Here is a tiny trained network, its code and every weight. The questions are about switching its units off for an input and a class, where a switched-off unit gives its printed mean instead of its output.

import numpy as np


def w(rows, s, z=0):
    codes = np.array(rows[::2]) - 128.0
    scale = np.full(codes.shape[1], s)
    scale[-1] = z or s
    return codes * scale


def f(y):
    return np.maximum(y, 0)


def log_softmax(a):
    a = a - a.max(-1, keepdims=True)
    return a - np.log(np.exp(a).sum(-1, keepdims=True))


def net(x, mask):
    res = np.array(x, float).reshape(1, 7) / 4 @ E
    y = f(res @ A[0][:, :-1].T + A[0][:, -1])
    res = res + np.where(mask, y, B[0][:, -1]) @ B[0][:, :-1]
    return log_softmax(res[-1] @ U[:, :-1].T + U[:, -1])


A, B = {}, {}
E = w([
[128,128,128,128,128,128,129,129,127,128,127],'x0',
[195,122,120,128,143,112,132,109,31,131,212],'x1',
[128,128,129,127,129,128,129,127,128,128,127],'x2',
[138,52,195,37,145,129,46,114,136,128,125],'x3',
[140,118,136,135,104,175,134,91,125,5,121],'x4',
[128,127,128,128,128,128,127,128,128,128,128],'x5',
[128,129,129,129,128,125,127,129,128,127,128],'x6',
],0.015)
A[0] = w([
[76,133,132,129,116,138,125,139,203,127,59,238],'neuron 0',
[137,117,137,136,105,188,134,87,122,7,123,157],'neuron 1',
[136,65,184,29,149,129,32,116,132,128,124,136],'neuron 2',
[87,134,131,128,114,138,128,141,172,129,89,235],'neuron 3',
[120,134,123,121,144,84,123,155,133,255,131,253],'neuron 4',
[204,122,119,128,148,115,130,112,21,128,230,157],'neuron 5',
[152,114,132,128,126,152,130,96,104,88,142,139],'neuron 6',
[135,67,181,39,147,128,43,116,133,129,125,136],'neuron 7',
],0.013,0.0076)
B[0] = w([
[85,129,136,135,125,211,109,181,139,79,104,229],'neuron 0',
[148,127,129,153,24,124,166,108,202,110,32,216],'neuron 1',
[144,16,223,54,136,132,112,115,137,125,134,254],'neuron 2',
[73,148,116,138,143,193,112,188,122,97,110,201],'neuron 3',
[97,142,116,111,249,131,100,153,36,150,170,249],'neuron 4',
[186,131,111,128,121,55,160,67,118,235,147,245],'neuron 5',
[159,129,121,138,101,122,158,101,150,145,102,168],'neuron 6',
[139,32,212,63,135,130,108,123,134,122,134,244],'neuron 7',
],0.013,0.022)
U = w([
[57,255,15,185,176,180,100,196,84,107,140,252],'0',
[88,229,54,217,62,161,163,164,181,56,83,211],'1',
[131,246,23,174,163,66,162,121,72,174,205,220],'2',
[170,229,31,215,61,69,182,85,166,151,98,169],'3',
[74,109,154,97,186,172,67,184,108,97,158,66],'4',
[118,101,159,118,75,163,106,139,195,47,89,57],'5',
[151,106,143,98,167,67,96,100,89,164,204,41],'6',
[182,96,146,110,75,84,160,70,180,151,110,7],'7',
],0.006,0.0034)

Each question gives the input, the list of numbers given to net, and the class t.
The units are the neurons (one row each of A and B). Each row of codes is followed by its name. A weight is (code - 128) times the scale printed after its matrix; where a second scale follows, it is the last column's (A, B and U).
mask holds one flag per neuron, in row order. A switched-off neuron (its flag False) gives its mean, the last column of its row in B, instead of its output. The means were averaged over made-up inputs and are rounded, as every weight is.
A unit's drop is (log p(t) with every unit on - log p(t) with that unit switched off) / (log p(t) with every unit on - log p(t) with every unit switched off).
The circuit of an input: a set's keep is (log p(t) with only the set's units on - log p(t) with every unit switched off) / (log p(t) with every unit on - log p(t) with every unit switched off). Starting from all 8 units, units are removed one at a time, each time the one whose removal leaves the highest keep (on an exact tie, the one counted first), for as long as the keep stays at least 0.8.
units of the circuit, in order: the units of the circuit, biggest drop first
most important unit: the unit with the biggest drop
top k neurons: the k neurons with the biggest drops, biggest first
drop of u: that unit's drop, to one decimal
input [4,1,-8,-8,-7,2,-3], class 2: most important unit => neuron 0
input [3,8,-1,-1,-2,0,-6], class 2: units of the circuit, in order => (neuron 2; neuron 7)
input [-5,6,7,-5,1,6,8], class 3: units of the circuit, in order => (neuron 4; neuron 2)
input [-1,0,-2,-7,-6,-8,-8], class 0: top 2 neurons => (neuron 5; neuron 2)
input [4,7,0,-1,0,8,5], class 2: units of the circuit, in order => (neuron 2; neuron 7)
input [0,3,1,-2,1,1,1], class 3: top 3 neurons => (neuron 2; neuron 4; neuron 7)
input [-4,-2,6,-8,1,1,-3], class 1: top 2 neurons => (neuron 4; neuron 2)
input [4,1,-5,6,6,-1,3], class 7: top 2 neurons => (neuron 0; neuron 3)
input [1,1,2,-7,1,-8,1], class 3: units of the circuit, in order => (neuron 4; neuron 2)
input [-5,-7,6,-2,2,5,7], class 1: top 3 neurons => (neuron 2; neuron 4; neuron 7)
input [5,0,0,8,2,4,-6], class 5: top 2 neurons => (neuron 5; neuron 4)
input [5,-3,-4,-4,5,-7,1], class 1: top 2 neurons => (neuron 2; neuron 7)
input [2,0,2,-3,-6,-8,1], class 0: top 2 neurons => (neuron 2; neuron 5)
input [-6,-4,-2,8,1,-1,3], class 5: units of the circuit, in order => (neuron 4)
input [-4,1,-6,1,7,2,0], class 7: top 3 neurons => (neuron 0; neuron 3; neuron 6)
input [-1,-2,4,-2,5,-8,-4], class 1: top 2 neurons => (neuron 2; neuron 7)
input [6,3,5,-7,0,-5,-7], class 2: top 2 neurons => (neuron 1; neuron 2)
input [-3,-4,-4,0,1,2,-8], class 1: drop of neuron 4 => 0.3
input [0,6,-8,-4,0,-8,-5], class 2: drop of neuron 2 => 0.2
input [-4,2,-7,5,4,-1,-4], class 7: drop of neuron 7 => 0.0
input [4,-4,-3,-2,-3,7,5], class 0: drop of neuron 7 => 0.2
input [5,-2,-8,1,1,4,4], class 5: most important unit => neuron 4
